Below is a small trained network, with its code and all its weights. Each question gives an input and a class and asks what happens when units are switched off, that is, made to give their printed mean instead of their output.

import numpy as np


def w(rows, s, z=0):
    codes = np.array(rows[::2]) - 128.0
    scale = np.full(codes.shape[1], s)
    scale[-1] = z or s
    return codes * scale


def norm(h):
    return h / np.sqrt((h * h).mean(-1, keepdims=True) + 1e-5)


def f(y):
    return y / 2 * (1 + np.tanh(0.7978845608 * (y + 0.044715 * y**3)))


def log_softmax(a):
    a = a - a.max(-1, keepdims=True)
    return a - np.log(np.exp(a).sum(-1, keepdims=True))


def net(x, mask):
    res = np.array(x, float).reshape(1, 6) / 4 @ E
    u = 0
    for l in range(2):
        y = f(norm(res) @ A[l][:, :-1].T + A[l][:, -1])
        res = res + np.where(mask[u : u + 15], y, B[l][:, -1]) @ B[l][:, :-1]
        u += 15
    return log_softmax(norm(res)[-1] @ U[:, :-1].T + U[:, -1])


A, B = {}, {}
E = w([
[104,154,88,55,162,180,28],'x0',
[178,167,154,224,154,134,60],'x1',
[120,124,252,66,156,48,93],'x2',
[122,131,127,128,128,127,128],'x3',
[128,127,127,129,129,127,128],'x4',
[178,119,181,112,2,196,102],'x5',
],0.0031)
A[0] = w([
[131,131,197,146,136,89,70,104],'L0N0',
[62,152,98,152,89,118,119,68],'L0N1',
[181,98,131,127,16,160,97,69],'L0N2',
[125,151,103,81,182,213,69,56],'L0N3',
[150,108,48,146,248,78,164,40],'L0N4',
[144,134,76,75,149,154,67,40],'L0N5',
[99,162,81,26,75,104,204,72],'L0N6',
[138,121,114,129,61,128,115,111],'L0N7',
[133,103,159,200,120,124,213,61],'L0N8',
[109,104,107,138,168,130,132,56],'L0N9',
[130,135,2,193,87,163,134,6],'L0N10',
[169,169,126,233,146,143,64,64],'L0N11',
[153,142,173,186,131,138,243,57],'L0N12',
[131,117,71,17,107,131,222,59],'L0N13',
[149,185,129,224,133,130,70,40],'L0N14',
],0.0054,0.0015)
B[0] = w([
[112,73,137,87,128,139,175,179],'L0N0',
[169,145,121,151,145,129,123,121],'L0N1',
[75,194,133,180,126,131,141,251],'L0N2',
[137,118,94,127,77,79,95,183],'L0N3',
[88,191,154,174,80,168,138,249],'L0N4',
[130,123,91,139,84,100,110,154],'L0N5',
[130,71,166,191,146,138,118,213],'L0N6',
[129,160,124,160,126,150,122,161],'L0N7',
[136,132,77,112,110,112,63,231],'L0N8',
[145,149,129,167,126,121,128,124],'L0N9',
[154,107,139,7,144,141,192,255],'L0N10',
[110,53,151,195,160,130,121,222],'L0N11',
[121,124,77,87,98,109,58,238],'L0N12',
[132,63,162,222,174,128,86,230],'L0N13',
[119,70,144,192,155,134,119,194],'L0N14',
],0.013,0.0023)
A[1] = w([
[111,137,192,136,126,89,106,131],'L1N0',
[179,116,191,39,169,113,159,56],'L1N1',
[115,238,175,149,79,174,138,32],'L1N2',
[149,116,124,134,108,100,175,115],'L1N3',
[89,185,109,123,180,113,140,103],'L1N4',
[133,162,124,99,133,127,91,90],'L1N5',
[119,94,90,133,172,90,137,115],'L1N6',
[109,175,125,154,176,117,166,94],'L1N7',
[164,148,172,173,149,132,178,117],'L1N8',
[153,105,95,114,143,165,158,110],'L1N9',
[188,141,55,102,69,25,64,10],'L1N10',
[66,254,124,157,123,139,153,78],'L1N11',
[125,145,101,183,103,123,93,146],'L1N12',
[171,148,156,12,153,134,194,80],'L1N13',
[195,127,100,67,162,169,201,66],'L1N14',
],0.0085,0.0013)
B[1] = w([
[160,164,66,120,146,145,149,190],'L1N0',
[147,223,95,151,154,139,150,161],'L1N1',
[114,156,213,96,84,115,126,232],'L1N2',
[62,185,92,159,149,183,15,120],'L1N3',
[117,122,162,133,87,144,107,132],'L1N4',
[127,101,105,168,108,141,159,122],'L1N5',
[153,142,165,126,59,196,127,161],'L1N6',
[173,112,144,83,71,114,119,140],'L1N7',
[147,104,75,64,117,104,73,160],'L1N8',
[125,207,162,132,185,23,100,155],'L1N9',
[76,138,3,131,39,66,133,248],'L1N10',
[133,167,221,113,95,154,122,253],'L1N11',
[144,135,134,40,151,108,159,240],'L1N12',
[181,133,114,120,242,141,148,181],'L1N13',
[169,186,93,115,188,180,189,178],'L1N14',
],0.011,0.0036)
U = w([
[130,3,158,194,177,147,96,215],'0',
[111,195,236,81,54,143,135,228],'1',
[91,141,1,109,47,68,126,2],'2',
[178,213,87,114,245,154,183,42],'3',
],0.0083,0.00046)

Each question gives the input, the list of numbers given to net, and the class t.
The units are the neurons (one row each of A and B). Each row of codes is followed by its name. A weight is (code - 128) times the scale printed after its matrix; where a second scale follows, it is the last column's (A, B and U).
mask holds one flag per neuron, layer by layer. A switched-off neuron (its flag False) gives its mean, the last column of its row in B, instead of its output. The means were averaged over made-up inputs and are rounded, as every weight is.
A unit's drop is (log p(t) with every unit on - log p(t) with that unit switched off) / (log p(t) with every unit on - log p(t) with every unit switched off).
The circuit of an input: a set's keep is (log p(t) with only the set's units on - log p(t) with every unit switched off) / (log p(t) with every unit on - log p(t) with every unit switched off). Starting from the 12 units with the biggest drops (on a tie, the unit counted first), units are removed one at a time, each time the one whose removal leaves the highest keep (on an exact tie, the one counted first), for as long as the keep stays at least 0.8.
circuit, biggest first: the units of the circuit, biggest drop first
most important unit: the unit with the biggest drop
k most important neurons: the k neurons with the biggest drops, biggest first
k most important neurons of layer l: the k neurons of layer l with the biggest drops, biggest first
input [-8,3,4,4,-8,-8], class 1: circuit, biggest first -> (L0N4 L1N11)
input [-6,5,-1,-4,-5,4], class 2: 4 most important neurons -> (L0N12 L0N8 L0N13 L0N6)
input [4,5,4,-2,4,-2], class 0: most important unit -> L0N10
input [-3,2,-7,4,6,-5], class 3: 2 most important neurons -> (L0N10 L0N2)
input [-8,-2,7,1,6,5], class 2: circuit, biggest first -> (L0N12 L0N4 L0N8 L1N10)
input [5,-3,3,-7,1,4], class 2: 3 most important neurons of layer 0 -> (L0N3 L0N4 L0N5)
input [-2,5,-6,1,-2,-6], class 1: 4 most important neurons -> (L0N13 L0N4 L0N6 L0N0)
input [7,-4,-4,-3,-2,-7], class 1: 4 most important neurons -> (L0N4 L0N12 L0N8 L1N11)
input [-7,-3,6,6,8,-5], class 2: 2 most important neurons -> (L0N10 L0N2)
input [5,-7,8,-1,2,-4], class 3: 2 most important neurons of layer 1 -> (L1N1 L1N0)
input [-8,3,5,4,0,-7], class 2: circuit, biggest first -> (L0N12 L0N8)
input [7,0,-8,-5,-7,-2], class 3: circuit, biggest first -> (L0N10 L1N13)
input [7,-7,-3,6,-7,-8], class 1: 2 most important neurons -> (L0N11 L0N4)
input [-1,1,5,2,-1,-4], class 3: 3 most important neurons of layer 0 -> (L0N2 L0N0 L0N7)
input [1,-6,1,-2,-8,-5], class 0: circuit, biggest first -> (L0N13)
input [8,7,3,2,8,4], class 2: 3 most important neurons of layer 0 -> (L0N3 L0N5 L0N13)
input [7,8,-3,2,-2,5], class 0: 4 most important neurons of layer 0 -> (L0N11 L0N14 L0N12 L0N8)
input [-2,3,8,-8,-7,6], class 3: 2 most important neurons -> (L0N0 L0N4)
input [7,-7,-8,6,6,0], class 3: 3 most important neurons of layer 1 -> (L1N14 L1N9 L1N10)
input [7,2,-6,7,5,-7], class 1: 4 most important neurons -> (L0N4 L0N12 L0N8 L1N11)
input [7,5,1,2,6,1], class 2: circuit, biggest first -> (L0N3)
input [-6,5,4,-2,8,3], class 2: 3 most important neurons -> (L0N12 L0N8 L0N13)
input [0,7,5,7,2,-6], class 0: 2 most important neurons -> (L0N11 L0N2)
input [4,4,-1,-5,6,4], class 0: 4 most important neurons of layer 0 -> (L0N11 L0N14 L0N4 L0N12)
input [-8,-1,7,-7,0,7], class 2: 3 most important neurons -> (L0N4 L0N10 L0N12)
